Below is a small trained network, with its code and all its weights. Each question gives an input and a class and asks what happens when units are switched off, that is, made to give their printed mean instead of their output.

import numpy as np


def w(rows, s, z=0):
    codes = np.array(rows[::2]) - 128.0
    scale = np.full(codes.shape[1], s)
    scale[-1] = z or s
    return codes * scale


def f(y):
    return y / 2 * (1 + np.tanh(0.7978845608 * (y + 0.044715 * y**3)))


def log_softmax(a):
    a = a - a.max(-1, keepdims=True)
    return a - np.log(np.exp(a).sum(-1, keepdims=True))


def net(x, mask):
    res = np.array(x, float).reshape(1, 3) / 4 @ E
    y = f(res @ A[0][:, :-1].T + A[0][:, -1])
    res = res + np.where(mask, y, B[0][:, -1]) @ B[0][:, :-1]
    return log_softmax(res[-1] @ U[:, :-1].T + U[:, -1])


A, B = {}, {}
E = w([
[79,41,146,111,73,137,136,166,209,64],'x0',
[139,78,58,198,164,138,30,113,73,39],'x1',
[194,108,119,165,130,68,185,10,207,126],'x2',
],0.011)
A[0] = w([
[183,145,185,154,115,97,165,15,233,170,196],'n0',
[158,77,121,134,172,97,16,100,109,27,253],'n1',
[198,67,114,137,87,51,172,36,106,115,12],'n2',
[106,169,187,74,42,252,148,200,64,158,143],'n3',
[234,158,118,155,208,91,161,59,58,220,71],'n4',
[24,120,74,53,169,160,71,188,100,141,2],'n5',
[88,44,154,64,105,111,130,142,254,15,20],'n6',
[148,175,172,91,62,104,143,134,159,192,71],'n7',
[126,154,159,82,168,157,162,129,170,181,44],'n8',
[142,189,85,105,159,129,142,116,95,126,176],'n9',
[143,155,24,158,218,150,43,106,202,59,34],'n10',
[67,72,108,132,55,96,192,147,178,51,104],'n11',
[60,160,203,13,103,76,189,135,136,181,117],'n12',
[169,211,109,147,164,106,129,176,58,164,34],'n13',
[142,138,188,81,145,119,225,138,214,199,61],'n14',
[162,77,35,138,97,180,75,101,88,102,30],'n15',
[150,83,79,157,99,55,142,45,171,117,76],'n16',
],0.0084,0.0075)
B[0] = w([
[106,98,137,142,88,160,82,120,102,206,253],'n0',
[133,146,135,124,113,70,98,60,153,144,233],'n1',
[132,57,107,130,148,203,109,139,3,128,170],'n2',
[144,93,145,162,85,122,105,163,98,173,205],'n3',
[148,184,91,153,134,176,216,169,182,89,209],'n4',
[144,20,131,138,119,181,174,184,58,117,167],'n5',
[174,179,63,152,172,164,158,169,144,91,188],'n6',
[198,136,191,74,197,101,164,98,115,133,175],'n7',
[174,94,119,98,177,100,178,81,84,79,156],'n8',
[168,138,87,128,101,109,116,143,144,109,169],'n9',
[129,106,178,75,220,94,131,59,143,90,171],'n10',
[174,204,72,140,169,150,153,200,169,114,181],'n11',
[158,119,148,98,164,68,91,119,131,115,212],'n12',
[195,136,84,151,164,148,197,186,117,143,163],'n13',
[129,116,163,128,141,92,125,102,125,80,208],'n14',
[194,89,173,86,161,120,105,87,104,63,161],'n15',
[113,31,126,148,83,151,114,161,74,139,184],'n16',
],0.012,0.016)
U = w([
[131,105,177,65,182,48,133,97,133,78,102],'0',
[118,52,121,113,85,187,122,162,72,157,87],'1',
[139,180,43,116,161,171,208,178,168,78,95],'2',
[98,188,132,118,12,49,64,129,212,207,254],'3',
[9,154,164,69,125,171,158,122,166,101,81],'4',
],0.015,0.023)

Each question gives the input, the list of numbers given to net, and the class t.
The units are the neurons (one row each of A and B). Each row of codes is followed by its name. A weight is (code - 128) times the scale printed after its matrix; where a second scale follows, it is the last column's (A, B and U).
mask holds one flag per neuron, in row order. A switched-off neuron (its flag False) gives its mean, the last column of its row in B, instead of its output. The means were averaged over made-up inputs and are rounded, as every weight is.
A unit's drop is (log p(t) with every unit on - log p(t) with that unit switched off) / (log p(t) with every unit on - log p(t) with every unit switched off).
The circuit of an input: a set's keep is (log p(t) with only the set's units on - log p(t) with every unit switched off) / (log p(t) with every unit on - log p(t) with every unit switched off). Starting from the 12 units with the biggest drops (on a tie, the unit counted first), units are removed one at a time, each time the one whose removal leaves the highest keep (on an exact tie, the one counted first), for as long as the keep stays at least 0.8.
circuit, biggest first: the units of the circuit, biggest drop first
most important unit: the unit with the biggest drop
top k neurons: the k neurons with the biggest drops, biggest first
drop of u: that unit's drop, to one decimal
input [2,8,-7], class 0: circuit, biggest first	[n1]
input [-5,-2,5], class 1: top 3 neurons	[n0 n11 n6]
input [-5,-6,-5], class 0: top 2 neurons	[n12 n0]
input [6,-7,8], class 1: top 3 neurons	[n0 n16 n2]
input [-5,-3,4], class 2: top 3 neurons	[n4 n3 n1]
input [-7,7,-2], class 0: top 3 neurons	[n10 n1 n15]
input [-8,7,7], class 2: top 2 neurons	[n4 n12]
input [-7,-7,-7], class 0: top 2 neurons	[n12 n0]
input [-4,-4,-4], class 0: top 4 neurons	[n0 n12 n16 n6]
input [5,-5,-2], class 0: top 2 neurons	[n12 n4]
input [6,6,-3], class 0: top 2 neurons	[n1 n4]
input [5,4,5], class 1: top 3 neurons	[n16 n4 n2]
input [8,-7,2], class 2: drop of n11	3.6
input [-8,3,6], class 2: most important unit	n4
input [-3,1,-1], class 3: drop of n11	0.2
input [1,2,7], class 1: drop of n14	0.0
